Below are the code and all the weights of a small trained network. Each question names an input and a class and asks about switching units off, where a switched-off unit gives its printed mean instead of its output.

import numpy as np


def w(rows, s, z=0):
    codes = np.array(rows[::2]) - 128.0
    scale = np.full(codes.shape[1], s)
    scale[-1] = z or s
    return codes * scale


def f(y):
    return np.maximum(y, 0)


def log_softmax(a):
    a = a - a.max(-1, keepdims=True)
    return a - np.log(np.exp(a).sum(-1, keepdims=True))


def net(x, mask):
    res = np.array(x, float).reshape(1, 5) / 4 @ E
    y = f(res @ A[0][:, :-1].T + A[0][:, -1])
    res = res + np.where(mask, y, B[0][:, -1]) @ B[0][:, :-1]
    return log_softmax(res[-1] @ U[:, :-1].T + U[:, -1])


A, B = {}, {}
E = w([
[210,202,239,131,50,98,209],'x0',
[60,29,244,200,164,254,188],'x1',
[89,177,144,109,150,127,149],'x2',
[113,156,117,156,166,74,208],'x3',
[233,196,156,181,253,158,75],'x4',
],0.0095)
A[0] = w([
[161,115,135,136,139,139,110,146],'n0',
[89,94,127,100,83,103,143,151],'n1',
[127,103,163,137,162,138,128,89],'n2',
[112,126,94,143,130,140,127,65],'n3',
[123,105,157,121,157,142,127,76],'n4',
[175,133,147,137,209,135,112,157],'n5',
[147,150,152,134,179,127,106,160],'n6',
[59,80,34,114,224,141,82,2],'n7',
[70,92,121,101,73,101,146,175],'n8',
[117,132,149,112,128,126,102,134],'n9',
[136,120,160,118,117,110,136,59],'n10',
[117,158,128,140,136,124,135,51],'n11',
[129,132,123,91,121,157,119,129],'n12',
[154,138,154,117,96,128,151,54],'n13',
[151,153,150,126,104,138,136,53],'n14',
[116,69,193,135,164,162,153,90],'n15',
[103,92,182,145,158,136,133,79],'n16',
[155,155,175,129,87,120,136,44],'n17',
[145,129,149,93,172,127,121,113],'n18',
[95,119,115,124,91,123,139,160],'n19',
[78,108,103,116,66,129,157,145],'n20',
[109,76,201,140,151,150,148,106],'n21',
[113,120,136,141,133,152,145,112],'n22',
[91,120,117,122,69,126,151,137],'n23',
[153,98,132,138,131,132,150,28],'n24',
[158,153,154,143,139,141,117,124],'n25',
[116,125,147,144,132,121,112,128],'n26',
[157,159,72,101,120,121,120,110],'n27',
[153,192,51,89,108,92,92,69],'n28',
[213,150,149,138,252,152,89,131],'n29',
[85,119,105,126,69,131,151,151],'n30',
[140,153,107,111,120,119,120,51],'n31',
[111,110,141,142,132,171,149,116],'n32',
[159,163,106,106,104,84,110,82],'n33',
[198,161,222,123,57,112,171,11],'n34',
],0.02,0.0042)
B[0] = w([
[121,143,134,124,110,125,138,156],'n0',
[120,138,143,128,65,124,135,177],'n1',
[140,144,109,136,139,122,106,167],'n2',
[132,112,136,102,149,125,124,141],'n3',
[140,150,121,133,146,128,135,158],'n4',
[137,131,147,120,52,142,133,205],'n5',
[128,124,131,133,79,117,134,183],'n6',
[110,15,188,119,232,133,136,217],'n7',
[143,134,152,129,51,130,121,190],'n8',
[128,128,128,131,125,118,132,138],'n9',
[132,104,132,118,132,141,87,148],'n10',
[137,120,128,125,109,142,95,141],'n11',
[127,140,131,132,131,118,151,141],'n12',
[131,87,136,131,157,122,136,164],'n13',
[135,90,136,127,148,122,123,157],'n14',
[128,178,71,143,169,131,121,212],'n15',
[130,152,84,138,154,131,116,184],'n16',
[115,89,155,134,166,127,132,178],'n17',
[140,123,130,129,103,126,121,155],'n18',
[142,116,124,123,84,122,125,162],'n19',
[137,144,157,126,67,129,137,184],'n20',
[127,190,83,129,168,104,130,210],'n21',
[141,144,114,136,141,129,108,157],'n22',
[125,134,146,126,71,130,137,175],'n23',
[115,147,124,116,133,136,115,142],'n24',
[126,118,144,116,97,135,132,170],'n25',
[127,134,120,128,131,127,135,140],'n26',
[133,181,102,131,163,121,139,179],'n27',
[139,185,61,154,172,132,111,218],'n28',
[124,133,167,119,2,124,142,255],'n29',
[129,135,138,122,69,141,134,176],'n30',
[132,139,105,138,138,132,113,154],'n31',
[140,152,94,127,152,124,122,174],'n32',
[118,185,88,124,166,127,124,186],'n33',
[111,39,170,117,204,136,131,238],'n34',
],0.032,0.027)
U = w([
[181,183,167,75,1,103,131,233],'0',
[184,254,33,126,183,86,73,2],'1',
[129,54,197,56,209,116,113,186],'2',
],0.0085,0.00084)

Each question gives the input, the list of numbers given to net, and the class t.
The units are the neurons (one row each of A and B). Each row of codes is followed by its name. A weight is (code - 128) times the scale printed after its matrix; where a second scale follows, it is the last column's (A, B and U).
mask holds one flag per neuron, in row order. A switched-off neuron (its flag False) gives its mean, the last column of its row in B, instead of its output. The means were averaged over made-up inputs and are rounded, as every weight is.
A unit's drop is (log p(t) with every unit on - log p(t) with that unit switched off) / (log p(t) with every unit on - log p(t) with every unit switched off).
The circuit of an input: a set's keep is (log p(t) with only the set's units on - log p(t) with every unit switched off) / (log p(t) with every unit on - log p(t) with every unit switched off). Starting from the 12 units with the biggest drops (on a tie, the unit counted first), units are removed one at a time, each time the one whose removal leaves the highest keep (on an exact tie, the one counted first), for as long as the keep stays at least 0.8.
units of the circuit, in order: the units of the circuit, biggest drop first
top k neurons: the k neurons with the biggest drops, biggest first
drop when u is switched off: that unit's drop, to one decimal
input [-4,-7,-5,-5,-6], class 1: top 2 neurons => [n28; n29]
input [-4,-6,4,0,-4], class 1: top neuron => [n28]
input [1,-8,-4,-5,6], class 1: top 2 neurons => [n28; n33]
input [-5,1,3,5,6], class 0: top 2 neurons => [n29; n34]
input [8,-8,-1,-6,4], class 1: top 3 neurons => [n28; n33; n7]
input [7,-8,-6,-1,-3], class 1: top 2 neurons => [n28; n33]
input [4,-8,6,1,6], class 1: top 2 neurons => [n28; n33]
input [0,8,2,-7,7], class 1: top 3 neurons => [n15; n21; n16]
input [7,-8,3,5,6], class 1: top 3 neurons => [n28; n33; n7]
input [6,5,0,8,4], class 2: top 2 neurons => [n34; n28]
input [8,-4,-1,-3,-6], class 2: top 2 neurons => [n34; n29]
input [-8,-7,8,-7,-7], class 2: top 3 neurons => [n7; n29; n5]
input [-5,-6,2,6,8], class 0: drop when n29 is switched off => 5.1
input [8,-4,-5,5,5], class 2: units of the circuit, in order => [n34]
input [-8,-2,-1,3,2], class 2: drop when n7 is switched off => 1.1
input [-6,-4,7,1,-3], class 2: drop when n7 is switched off => 3.4
